[-0.96  0.87 -3.32 -7.72 -1.85] = N
[-1.03 -0.23  0.47  0.81 -8.83] = W
[-4.23  1.63 -1.85 -7.72 -3.32] = G
asked: [0.47 0.81] -> W
asked: [-4.23  1.63 -1.85 -7.72] -> G
asked: [-3.32 -7.72 -1.85] -> N

[ 0.55  0.21 -0.79 -1.99 -1.19 -2.06 -1.27 -0.23 -0.55  0.46] -> M
[-2.07  1.75 -2.51 -1.48  0.71  0.33  0.56 -0.63  2.41 -0.98] -> P
[ 0.55 -0.79 -1.99 -2.06  0.21 -1.27 -1.19 -0.23 -0.55  0.46] -> S
[-0.69 -1.79 -1.24 -1.09 -1.67 -0.74 -1.60 -0.87 -1.83 -3.03] -> C
[-0.69 -1.79 -1.24 -1.09 -1.67 -0.74 -1.60 -0.87  2.79  2.37] -> R
[-0.07  0.71 -1.48  0.33  0.56 -2.51  1.75  1.84 -1.76 -2.28] -> J
[-1.18 -1.83  1.97 -1.05  0.39  0.77  0.87  0.36  0.17 -2.01] -> E
[-1.18 -1.83  1.97 -1.05  0.39  0.77  0.87  0.36  3.57 -5.78] -> K
asked: [ 0.21 -0.79 -1.99 -1.19 -2.06 -1.27] -> M
asked: [ 0.71 -1.48  0.33  0.56 -2.51  1.75] -> J
asked: [-1.27 -1.19 -0.23 -0.55  0.46] -> S
asked: [0.71 0.33] -> P

[ 0.13 -3.55 -1.95  0.18 -3.05  0.44  1.09  0.95  2.90  4.08 -1.15 -1.18
 -3.19  1.60  0.40 -2.53 -4.55 -0.45 -2.81  2.34] -> pago
[ 0.87  0.87 -3.42  1.56  2.37  2.64 -4.95  2.15  5.12 -1.83  4.25 -3.42
 -7.09 -0.57  0.28  3.38 -1.56  2.86  3.78 -1.33] -> mutaf
[-0.87 -1.64  0.24  3.67 -3.20 -5.99  1.07  0.34  0.99  3.90  2.95 -2.76
 -3.90  3.21 -5.66  6.17 -1.21 -0.97 -3.05  1.13] -> vafon
[ 2.10  1.83  5.20 -0.10  0.71  4.65 -0.51 -6.34 -0.22  0.67 -0.13 -3.85
 -2.37  6.60  1.40 -0.43 -3.76 -3.39  0.65  1.07] -> repa
[-3.35 -1.93  3.39  5.53 -1.81 -7.90 -2.32 -0.43 -3.65  2.73 -2.65 -2.51
 -4.82 -0.71  4.52  0.66  0.13 -3.59 -2.20 -1.67] -> nibom
[ 3.11 -2.91  0.04  2.79 -3.00  0.52  1.53  1.04  2.00  2.17 -0.40 -1.70
 -3.34  2.10 -1.56 -0.52 -3.11 -0.32 -1.74  6.95] -> Fuvu
[-0.99 -1.53  0.16  2.64  1.96 -2.74  2.82 -0.58 -1.48  3.84  8.51  0.90
  0.47 -5.46  2.38 -1.67  1.32 -1.65  1.95 -2.15] -> rup
[-3.20  1.60  0.40 -2.07  4.72 -2.70  2.10 -1.73 -1.89 -1.17 -6.05  0.99
  3.06  3.05 -1.14 -0.62  2.09  0.38  2.19  1.05] -> roli
[-4.37 -1.07  3.39  4.15 -0.26 -3.78 -3.64 -1.62  0.74  1.82  1.67 -3.34
 -1.93  3.39  5.53 -1.81 -7.90 -2.32 -0.43 -0.48] -> nik
[-1.34 -1.47 -2.31 -0.47  2.48 -0.83  3.01  1.32  2.14 -2.60 -6.34 -1.13
 -2.26  0.27 -1.36  1.19 -1.54  0.63  1.84 -3.19] -> sozu
asked: [-3.34 -1.93  3.39  5.53 -1.81 -7.90 -2.32 -0.43] -> nik
asked: [-3.59 -2.20 -1.67] -> nibom
asked: [-3.19  1.60  0.40] -> pago
asked: [-2.26  0.27 -1.36] -> sozu
asked: [ 8.51  0.90  0.47 -5.46] -> rup

[-1.69 -1.24 -1.74 -3.38 -3.87 -1.70  0.84  0.90 -2.09 -5.21 -5.18 -1.61] : miron
[ 5.16 -0.70 -4.17 -1.56  4.01  4.57 -1.78 -8.12 -6.83  0.32  4.32  0.31] : zofa
[-5.63 -6.07 -5.47 -3.51 -1.17  0.22 -0.04 -0.24  0.66  1.93  1.96  0.57] : nugiz
[ 3.33  0.41 -0.22  0.11 -1.06 -3.23 -3.55 -0.22  4.82  7.58  5.96  1.73] : Ref
[-2.02  0.30  3.52  3.19 -1.13 -6.08 -6.91 -2.97  2.01  3.65  1.61 -1.29] : mosil
[-3.87 -1.70  0.84  0.91 -2.09 -7.47 -2.09  4.80  5.47 -0.11 -3.62  0.24] : kizi
asked: [-5.63 -6.07 -5.47 -3.51 -1.17  0.22 -0.04 -0.24  0.66  1.93  1.96] -> nugiz
asked: [-3.87 -1.70  0.84  0.90 -2.09] -> miron

